Here is a tiny trained network, its code and every weight. The questions are about switching its units off for an input and a class, where a switched-off unit gives its printed mean instead of its output.

import numpy as np


def w(rows, s, z=0):
    codes = np.array(rows[::2]) - 128.0
    scale = np.full(codes.shape[1], s)
    scale[-1] = z or s
    return codes * scale


def f(y):
    return np.maximum(y, 0)


def log_softmax(a):
    a = a - a.max(-1, keepdims=True)
    return a - np.log(np.exp(a).sum(-1, keepdims=True))


def net(x, mask):
    res = np.array(x, float).reshape(1, 8) / 4 @ E
    y = f(res @ A[0][:, :-1].T + A[0][:, -1])
    res = res + np.where(mask, y, B[0][:, -1]) @ B[0][:, :-1]
    return log_softmax(res[-1] @ U[:, :-1].T + U[:, -1])


A, B = {}, {}
E = w([
[124,141,143,133],'x0',
[123,229,64,109],'x1',
[122,148,153,134],'x2',
[124,137,137,130],'x3',
[129,115,118,124],'x4',
[127,142,141,132],'x5',
[124,255,93,104],'x6',
[200,97,182,11],'x7',
],0.011)
A[0] = w([
[150,127,52,101,106],'n1',
[150,135,78,54,254],'n2',
[43,141,106,52,73],'n3',
[73,221,16,184,30],'n4',
[50,94,93,251,163],'n5',
[131,181,62,210,39],'n6',
[132,117,109,186,189],'n7',
[163,133,92,184,93],'n8',
],0.011,0.0054)
B[0] = w([
[73,172,141,130,158],'n1',
[209,149,136,187,216],'n2',
[51,142,145,103,150],'n3',
[46,85,148,27,248],'n4',
[255,184,71,235,253],'n5',
[61,90,175,62,199],'n6',
[96,173,78,93,183],'n7',
[157,85,153,155,154],'n8',
],0.0082,0.012)
U = w([
[216,164,133,165,193],'0',
[123,254,54,143,213],'1',
[66,3,135,54,2],'2',
],0.0094,0.0044)

Each question gives the input, the list of numbers given to net, and the class t.
The units are the neurons (one row each of A and B). Each row of codes is followed by its name. A weight is (code - 128) times the scale printed after its matrix; where a second scale follows, it is the last column's (A, B and U).
mask holds one flag per neuron, in row order. A switched-off neuron (its flag False) gives its mean, the last column of its row in B, instead of its output. The means were averaged over made-up inputs and are rounded, as every weight is.
A unit's drop is (log p(t) with every unit on - log p(t) with that unit switched off) / (log p(t) with every unit on - log p(t) with every unit switched off).
The circuit of an input: a set's keep is (log p(t) with only the set's units on - log p(t) with every unit switched off) / (log p(t) with every unit on - log p(t) with every unit switched off). Starting from all 8 units, units are removed one at a time, each time the one whose removal leaves the highest keep (on an exact tie, the one counted first), for as long as the keep stays at least 0.8.
units of the circuit, in order: the units of the circuit, biggest drop first
most important unit: the unit with the biggest drop
k most important neurons: the k neurons with the biggest drops, biggest first
drop when u is switched off: that unit's drop, to one decimal
input [5,7,5,8,7,8,1,-2], class 2: units of the circuit, in order => (n4, n5)
input [-3,-5,5,-5,-7,7,-8,0], class 0: 3 most important neurons => (n4, n6, n5)
input [0,-8,0,-4,7,-4,-1,-4], class 0: most important unit => n5
input [-7,2,3,4,0,-5,2,-4], class 2: 3 most important neurons => (n4, n6, n2)
input [-2,7,-8,-8,-6,2,3,0], class 2: 3 most important neurons => (n4, n5, n6)
input [3,2,4,2,2,-1,3,-1], class 2: units of the circuit, in order => (n5, n4)
input [-5,4,-6,1,-3,0,-7,8], class 0: 2 most important neurons => (n4, n2)
input [-7,2,-3,8,-2,2,2,-4], class 2: 3 most important neurons => (n4, n6, n2)
input [0,-6,8,-2,-3,1,-8,-7], class 0: drop when n2 is switched off => 0.0
input [2,-4,-2,7,5,-6,-7,-6], class 0: drop when n5 is switched off => 0.2
input [-6,-3,8,2,-5,-6,-8,-3], class 0: drop when n5 is switched off => 0.1
